Here is a tiny trained network, its code and every weight. The questions are about switching its units off for an input and a target symbol, where a switched-off unit gives its printed mean instead of its output.

import numpy as np


def w(rows, s, z=0):
    codes = np.array(rows[::2]) - 128.0
    scale = np.full(codes.shape[1], s)
    scale[-1] = z or s
    return codes * scale


def f(y):
    return y / 2 * (1 + np.tanh(0.7978845608 * (y + 0.044715 * y**3)))


def softmax(a):
    e = np.exp(a - a.max(-1, keepdims=True))
    return e / e.sum(-1, keepdims=True)


def log_softmax(a):
    a = a - a.max(-1, keepdims=True)
    return a - np.log(np.exp(a).sum(-1, keepdims=True))


def net(x, mask):
    ids = ['ΓΔΛβζητφ'.index(c) for c in x.split()]
    T = len(ids)
    res = E[ids] + P[:T]
    r = res
    for j in range(3):
        rows = slice(3 * j, 3 * j + 3)
        q, k, v = (r @ M[0][rows].T for M in (Q, K, V))
        z = softmax(np.where(np.tri(T) > 0, q @ k.T / 3**0.5, -1e9)) @ v
        o = O[0][rows]
        res = res + np.where(mask[j], z, o[:, -1]) @ o[:, :-1]
    y = f(res @ A[0][:, :-1].T + A[0][:, -1])
    res = res + np.where(mask[3:19], y, B[0][:, -1]) @ B[0][:, :-1]
    return log_softmax(res[-1] @ U[:, :-1].T + U[:, -1])


Q, K, V, O, A, B = {}, {}, {}, {}, {}, {}
E = w([
[112,237,129,152,43,67,44,185,125,136,146,133],'Γ',
[177,130,176,125,115,86,100,136,94,145,127,91],'Δ',
[126,142,120,136,138,55,99,181,89,150,121,185],'Λ',
[108,119,88,182,89,139,132,154,48,183,78,144],'β',
[162,26,145,78,136,111,190,98,102,124,77,145],'ζ',
[151,132,92,190,124,106,190,187,108,164,53,171],'η',
[50,28,51,207,69,149,57,187,75,104,129,250],'τ',
[146,209,109,138,92,140,150,181,163,72,133,201],'φ',
],0.015)
P = w([
[112,178,155,57,152,150,247,157,82,208,188,57],'0',
[226,160,40,104,126,175,57,138,83,185,181,93],'1',
[144,83,140,139,15,73,115,59,99,187,166,211],'2',
[60,211,53,145,122,106,198,108,86,73,202,61],'3',
[174,172,66,136,159,165,47,110,124,103,51,111],'4',
[106,79,124,214,105,33,124,6,163,150,92,239],'5',
[74,218,48,145,141,126,222,131,28,102,196,89],'6',
],0.011)
Q[0] = w([
[148,72,161,161,115,219,32,105,177,152,106,218],'head 0',
[141,65,101,199,23,156,108,128,122,181,164,173],'head 0',
[122,68,108,128,90,65,91,88,111,125,83,106],'head 0',
[153,188,52,108,141,233,153,163,2,20,218,85],'head 1',
[152,151,52,104,226,144,103,88,167,60,126,59],'head 1',
[75,105,150,138,67,40,178,79,81,115,83,150],'head 1',
[107,116,175,147,149,140,66,102,183,216,66,107],'head 2',
[212,78,143,129,104,129,76,148,209,159,81,174],'head 2',
[113,114,179,195,63,68,168,71,138,139,122,159],'head 2',
],0.0098)
K[0] = w([
[166,107,27,208,146,125,44,86,127,32,133,152],'head 0',
[100,113,106,206,144,140,161,110,160,60,78,124],'head 0',
[151,114,143,145,197,88,186,132,80,87,87,87],'head 0',
[160,152,219,34,110,118,130,206,29,247,193,134],'head 1',
[164,128,159,125,107,82,114,104,43,192,103,91],'head 1',
[99,129,118,176,140,127,204,147,191,30,70,80],'head 1',
[150,126,84,203,162,73,94,37,106,107,68,112],'head 2',
[186,157,142,151,125,117,111,54,96,35,94,120],'head 2',
[110,158,94,148,151,139,170,120,103,60,94,159],'head 2',
],0.011)
V[0] = w([
[106,97,88,177,166,216,186,143,137,109,137,164],'head 0',
[124,124,99,104,174,42,63,177,99,129,131,164],'head 0',
[156,79,222,112,192,103,88,137,92,122,157,90],'head 0',
[164,108,114,52,136,62,163,1,79,73,55,56],'head 1',
[83,129,195,57,104,140,57,52,176,50,164,92],'head 1',
[205,179,117,145,153,103,164,86,123,170,78,77],'head 1',
[49,113,116,184,56,214,72,76,79,161,112,51],'head 2',
[101,54,76,203,186,57,114,115,38,164,107,208],'head 2',
[116,72,138,73,185,107,93,141,106,140,184,158],'head 2',
],0.0092)
O[0] = w([
[147,209,120,184,105,139,186,192,164,169,77,27,115],'head 0',
[172,86,156,114,187,98,138,66,74,153,129,133,165],'head 0',
[97,113,207,115,137,208,103,196,160,151,135,207,100],'head 0',
[142,171,174,99,58,186,128,195,117,183,140,166,94],'head 1',
[86,106,175,156,118,164,80,90,78,127,163,115,4],'head 1',
[139,221,83,77,133,108,129,190,74,171,191,118,163],'head 1',
[150,18,109,133,4,103,78,158,175,165,144,159,102],'head 2',
[85,50,157,22,162,107,79,177,143,191,143,136,171],'head 2',
[101,157,161,154,141,159,136,98,198,255,122,48,126],'head 2',
],0.0098,0.014)
A[0] = w([
[224,40,174,83,129,173,155,16,106,135,88,145,6],'neuron 0',
[124,137,115,92,92,180,139,254,109,112,82,77,73],'neuron 1',
[190,169,132,152,153,208,165,79,64,33,152,104,13],'neuron 2',
[162,114,95,93,156,184,187,124,116,58,217,151,127],'neuron 3',
[224,110,61,135,77,171,45,137,116,142,89,194,189],'neuron 4',
[211,129,18,153,142,175,122,158,153,116,104,51,138],'neuron 5',
[118,111,220,143,50,191,79,153,129,94,154,222,181],'neuron 6',
[121,177,138,174,82,142,164,160,37,211,158,189,139],'neuron 7',
[103,139,77,191,144,92,136,24,149,82,121,97,86],'neuron 8',
[139,146,129,97,161,158,171,186,119,39,106,105,44],'neuron 9',
[126,206,106,98,173,188,147,119,105,151,99,120,134],'neuron 10',
[70,92,190,139,104,57,106,159,124,172,181,175,82],'neuron 11',
[99,127,183,137,140,212,129,195,148,70,184,151,150],'neuron 12',
[96,56,215,102,199,156,73,137,131,195,173,191,133],'neuron 13',
[127,82,105,143,138,184,112,174,198,156,174,34,4],'neuron 14',
[16,136,153,134,218,212,120,230,167,157,122,33,2],'neuron 15',
],0.0083,0.0068)
B[0] = w([
[127,177,127,198,201,133,164,199,80,218,158,72,162],'neuron 0',
[174,210,92,145,120,89,59,53,73,119,113,166,198],'neuron 1',
[112,120,88,175,90,116,123,119,122,174,155,67,168],'neuron 2',
[110,157,172,73,155,54,139,117,114,133,99,95,180],'neuron 3',
[79,144,86,190,248,187,168,196,104,124,162,71,215],'neuron 4',
[95,175,202,117,133,165,94,183,96,182,149,175,250],'neuron 5',
[162,145,89,150,140,89,161,192,49,82,45,28,157],'neuron 6',
[100,120,189,122,86,91,132,135,169,45,125,113,217],'neuron 7',
[159,166,145,94,123,148,166,125,109,117,112,28,227],'neuron 8',
[103,63,102,213,71,156,52,151,106,136,108,81,171],'neuron 9',
[92,104,86,178,142,180,58,171,175,110,158,141,235],'neuron 10',
[34,108,128,132,124,220,116,88,86,204,173,128,174],'neuron 11',
[23,71,99,201,72,82,97,167,59,189,157,169,149],'neuron 12',
[188,109,139,150,59,150,102,130,149,101,70,157,208],'neuron 13',
[114,123,82,58,144,162,102,120,25,135,159,173,131],'neuron 14',
[130,224,80,158,171,122,106,87,104,151,255,106,153],'neuron 15',
],0.0087,0.012)
U = w([
[75,167,185,74,232,173,148,137,169,149,176,132,130],'Γ',
[191,69,46,116,146,129,3,130,106,86,94,124,4],'Δ',
[92,154,173,166,139,122,114,47,116,189,154,189,138],'Λ',
[94,79,44,70,83,147,133,118,157,165,188,129,136],'β',
[86,113,179,110,107,112,155,158,143,129,136,141,148],'ζ',
[154,130,73,125,82,89,213,155,179,178,177,184,98],'η',
[118,105,106,168,125,100,110,122,202,160,116,107,44],'τ',
[144,146,121,130,107,115,180,71,145,129,136,157,249],'φ',
],0.0054,0.0041)

Each question gives the input, a string of symbols that net reads in full, and the target symbol t.
The units are the heads (3 rows each of Q, K, V and O) and the neurons (one row each of A and B). Each row of codes is followed by its name. A weight is (code - 128) times the scale printed after its matrix; where a second scale follows, it is the last column's (O, A, B and U).
mask holds one flag per unit, heads first, then neurons. A switched-off unit (its flag False) gives its mean, the last column of its rows in O or B, instead of its output. The means were averaged over made-up inputs and are rounded, as every weight is.
A unit's drop is (log p(t) with every unit on - log p(t) with that unit switched off) / (log p(t) with every unit on - log p(t) with every unit switched off).
The circuit of an input: a set's keep is (log p(t) with only the set's units on - log p(t) with every unit switched off) / (log p(t) with every unit on - log p(t) with every unit switched off). Starting from the 12 units with the biggest drops (on a tie, the unit counted first), units are removed one at a time, each time the one whose removal leaves the highest keep (on an exact tie, the one counted first), for as long as the keep stays at least 0.8.
circuit, biggest first: the units of the circuit, biggest drop first
unit that matters most: the unit with the biggest drop
top k neurons: the k neurons with the biggest drops, biggest first
which heads matter: for each layer, one digit per head in row order, 1 if its drop is at least 0.15 and else 0, layers parted by /
input η Λ ζ ζ, target Δ: circuit, biggest first : [neuron 9; head 2; head 1]
input β Γ Λ Γ Λ Δ, target Λ: which heads matter : 110
input ζ β η Δ Γ, target Γ: which heads matter : 000
input Δ ζ Λ Λ τ, target Γ: circuit, biggest first : [neuron 4; neuron 13]
input Δ Λ Γ τ Λ Δ η, target ζ: circuit, biggest first : [neuron 7; head 0; head 1; neuron 12]
input Λ Λ Δ Λ Λ Λ, target Λ: unit that matters most : neuron 11
input Λ Λ Λ, target Λ: circuit, biggest first : [head 0; neuron 11]
input β Γ η ζ Γ ζ, target ζ: circuit, biggest first : [head 1; neuron 7]
input ζ η Δ Λ Δ Γ Γ, target Λ: circuit, biggest first : [neuron 1; head 0; head 1]
input Λ η Γ, target η: circuit, biggest first : [head 1; head 0]
input Λ Λ Λ Δ ζ β, target ζ: top 2 neurons : [neuron 7; neuron 11]
input ζ Λ η Λ Λ ζ β, target Λ: circuit, biggest first : [neuron 1; head 0; head 1]
input τ Λ Δ Γ τ Λ, target τ: circuit, biggest first : [head 1; head 0; neuron 0]
input φ Δ Δ η ζ ζ ζ, target τ: top 3 neurons : [neuron 2; neuron 9; neuron 10]
input β τ Γ τ η Λ ζ, target η: circuit, biggest first : [head 2; head 1; head 0]
input ζ Λ Δ, target ζ: circuit, biggest first : [neuron 7; head 1]
input Λ Δ Γ ζ η Λ, target η: circuit, biggest first : [head 1; head 0]
input φ ζ ζ, target φ: which heads matter : 011
input φ Γ Δ, target φ: top neuron : [neuron 8]
input β Λ Γ, target β: top 2 neurons : [neuron 11; neuron 5]
input Λ β τ η, target Γ: top 2 neurons : [neuron 13; neuron 1]
input Γ Λ Γ β, target φ: top 2 neurons : [neuron 8; neuron 10]
input τ Λ Γ Γ Λ Γ β, target β: which heads matter : 001
input Λ ζ Λ, target ζ: which heads matter : 110
